Here is a tiny trained network, its code and every weight. The questions are about switching its units off for an input and a class, where a switched-off unit gives its printed mean instead of its output.

import numpy as np


def w(rows, s, z=0):
    codes = np.array(rows[::2]) - 128.0
    scale = np.full(codes.shape[1], s)
    scale[-1] = z or s
    return codes * scale


def norm(h):
    return h / np.sqrt((h * h).mean(-1, keepdims=True) + 1e-5)


def f(y):
    return np.maximum(y, 0)


def log_softmax(a):
    a = a - a.max(-1, keepdims=True)
    return a - np.log(np.exp(a).sum(-1, keepdims=True))


def net(x, mask):
    res = np.array(x, float).reshape(1, 5) / 4 @ E
    u = 0
    for l in range(3):
        y = f(norm(res) @ A[l][:, :-1].T + A[l][:, -1])
        res = res + np.where(mask[u : u + 9], y, B[l][:, -1]) @ B[l][:, :-1]
        u += 9
    return log_softmax(norm(res)[-1] @ U[:, :-1].T + U[:, -1])


A, B = {}, {}
E = w([
[126,130,133],'x0',
[128,128,133],'x1',
[64,82,254],'x2',
[162,255,218],'x3',
[12,191,101],'x4',
],0.006)
A[0] = w([
[73,133,92,110],'L0N0',
[244,40,161,117],'L0N1',
[141,121,64,253],'L0N2',
[48,176,110,76],'L0N3',
[123,6,131,83],'L0N4',
[149,154,125,161],'L0N5',
[147,144,97,159],'L0N6',
[119,119,191,111],'L0N7',
[143,73,102,67],'L0N8',
],0.016,0.0043)
B[0] = w([
[105,69,146,179],'L0N0',
[134,91,187,255],'L0N1',
[67,106,158,226],'L0N2',
[170,90,253,202],'L0N3',
[79,142,93,234],'L0N4',
[103,133,103,173],'L0N5',
[86,167,169,175],'L0N6',
[108,167,45,185],'L0N7',
[105,120,78,171],'L0N8',
],0.015,0.0074)
A[1] = w([
[243,232,134,178],'L1N0',
[231,109,121,92],'L1N1',
[253,227,162,237],'L1N2',
[143,102,150,77],'L1N3',
[159,143,83,87],'L1N4',
[229,57,110,159],'L1N5',
[137,94,166,4],'L1N6',
[186,165,148,79],'L1N7',
[196,78,118,127],'L1N8',
],0.012,0.0038)
B[1] = w([
[6,135,86,209],'L1N0',
[157,53,251,135],'L1N1',
[30,139,193,253],'L1N2',
[181,162,109,150],'L1N3',
[133,181,131,129],'L1N4',
[119,63,216,141],'L1N5',
[139,140,116,154],'L1N6',
[101,161,138,157],'L1N7',
[132,81,156,135],'L1N8',
],0.011,0.0046)
A[2] = w([
[143,255,192,156],'L2N0',
[142,149,120,90],'L2N1',
[177,48,150,54],'L2N2',
[58,97,165,230],'L2N3',
[196,62,227,86],'L2N4',
[43,67,78,206],'L2N5',
[55,199,208,192],'L2N6',
[60,140,162,231],'L2N7',
[55,191,176,254],'L2N8',
],0.0092,0.0025)
B[2] = w([
[26,31,221,167],'L2N0',
[126,201,218,128],'L2N1',
[185,111,202,140],'L2N2',
[225,226,70,245],'L2N3',
[204,205,80,163],'L2N4',
[226,208,178,216],'L2N5',
[167,52,11,237],'L2N6',
[212,161,124,231],'L2N7',
[226,143,2,236],'L2N8',
],0.0064,0.011)
U = w([
[197,98,241,44],'0',
[176,162,98,253],'1',
[186,186,66,55],'2',
[5,111,120,159],'3',
],0.013,0.0022)

Each question gives the input, the list of numbers given to net, and the class t.
The units are the neurons (one row each of A and B). Each row of codes is followed by its name. A weight is (code - 128) times the scale printed after its matrix; where a second scale follows, it is the last column's (A, B and U).
mask holds one flag per neuron, layer by layer. A switched-off neuron (its flag False) gives its mean, the last column of its row in B, instead of its output. The means were averaged over made-up inputs and are rounded, as every weight is.
A unit's drop is (log p(t) with every unit on - log p(t) with that unit switched off) / (log p(t) with every unit on - log p(t) with every unit switched off).
The circuit of an input: a set's keep is (log p(t) with only the set's units on - log p(t) with every unit switched off) / (log p(t) with every unit on - log p(t) with every unit switched off). Starting from the 12 units with the biggest drops (on a tie, the unit counted first), units are removed one at a time, each time the one whose removal leaves the highest keep (on an exact tie, the one counted first), for as long as the keep stays at least 0.8.
circuit, biggest first: the units of the circuit, biggest drop first
unit that matters most: the unit with the biggest drop
top k neurons: the k neurons with the biggest drops, biggest first
top k neurons in layer l: the k neurons of layer l with the biggest drops, biggest first
drop when u is switched off: that unit's drop, to one decimal
input [6,2,-4,7,-1], class 3: unit that matters most => L1N2
input [-5,-3,-6,8,4], class 3: top 2 neurons => (L1N2; L2N0)
input [7,-6,8,2,7], class 2: circuit, biggest first => (L1N2; L0N2)
input [0,7,5,3,4], class 2: top 4 neurons => (L0N7; L0N1; L2N8; L2N6)
input [4,7,-2,8,-6], class 3: top 2 neurons => (L1N2; L1N0)
input [8,-7,3,0,-4], class 1: top 3 neurons => (L0N4; L0N7; L0N3)
input [2,-6,8,5,5], class 2: top 2 neurons => (L0N7; L0N1)
input [-6,8,7,-7,2], class 2: top 2 neurons in layer 2 => (L2N5; L2N0)
input [-1,5,8,4,8], class 0: top 2 neurons => (L0N3; L0N4)
input [0,-5,2,6,0], class 3: top 2 neurons in layer 0 => (L0N2; L0N4)
input [-5,5,5,8,-6], class 3: top 4 neurons => (L0N2; L1N2; L0N7; L0N3)
input [3,7,7,-6,5], class 2: top 2 neurons in layer 0 => (L0N1; L0N2)
input [-5,3,8,-7,-4], class 2: top 2 neurons => (L0N4; L2N0)
input [7,8,8,5,-2], class 2: top neuron => (L0N7)
input [3,4,-3,-4,1], class 3: top 3 neurons in layer 2 => (L2N4; L2N8; L2N6)
input [-7,-8,2,8,4], class 3: top 4 neurons => (L1N2; L0N2; L2N0; L0N4)
input [2,3,7,4,-4], class 2: top 2 neurons in layer 0 => (L0N7; L0N3)
input [-1,7,-4,-6,8], class 0: top 2 neurons in layer 0 => (L0N3; L0N0)
input [-8,-3,7,0,6], class 1: top 2 neurons => (L0N1; L0N7)
input [6,2,1,5,8], class 0: top 2 neurons => (L0N3; L2N0)
input [-6,7,7,1,3], class 2: top neuron => (L0N7)
input [7,4,3,8,-2], class 3: top 2 neurons => (L0N2; L1N2)
input [0,-2,-5,-8,-4], class 3: top 3 neurons in layer 2 => (L2N8; L2N6; L2N4)
input [-6,1,-3,8,3], class 3: top 2 neurons in layer 1 => (L1N2; L1N0)
input [0,-3,-3,6,3], class 3: top 3 neurons in layer 2 => (L2N0; L2N5; L2N4)
input [-5,2,4,-1,6], class 0: drop when L0N3 is switched off => 0.6
input [-3,-2,2,-1,6], class 0: drop when L0N3 is switched off => 0.4
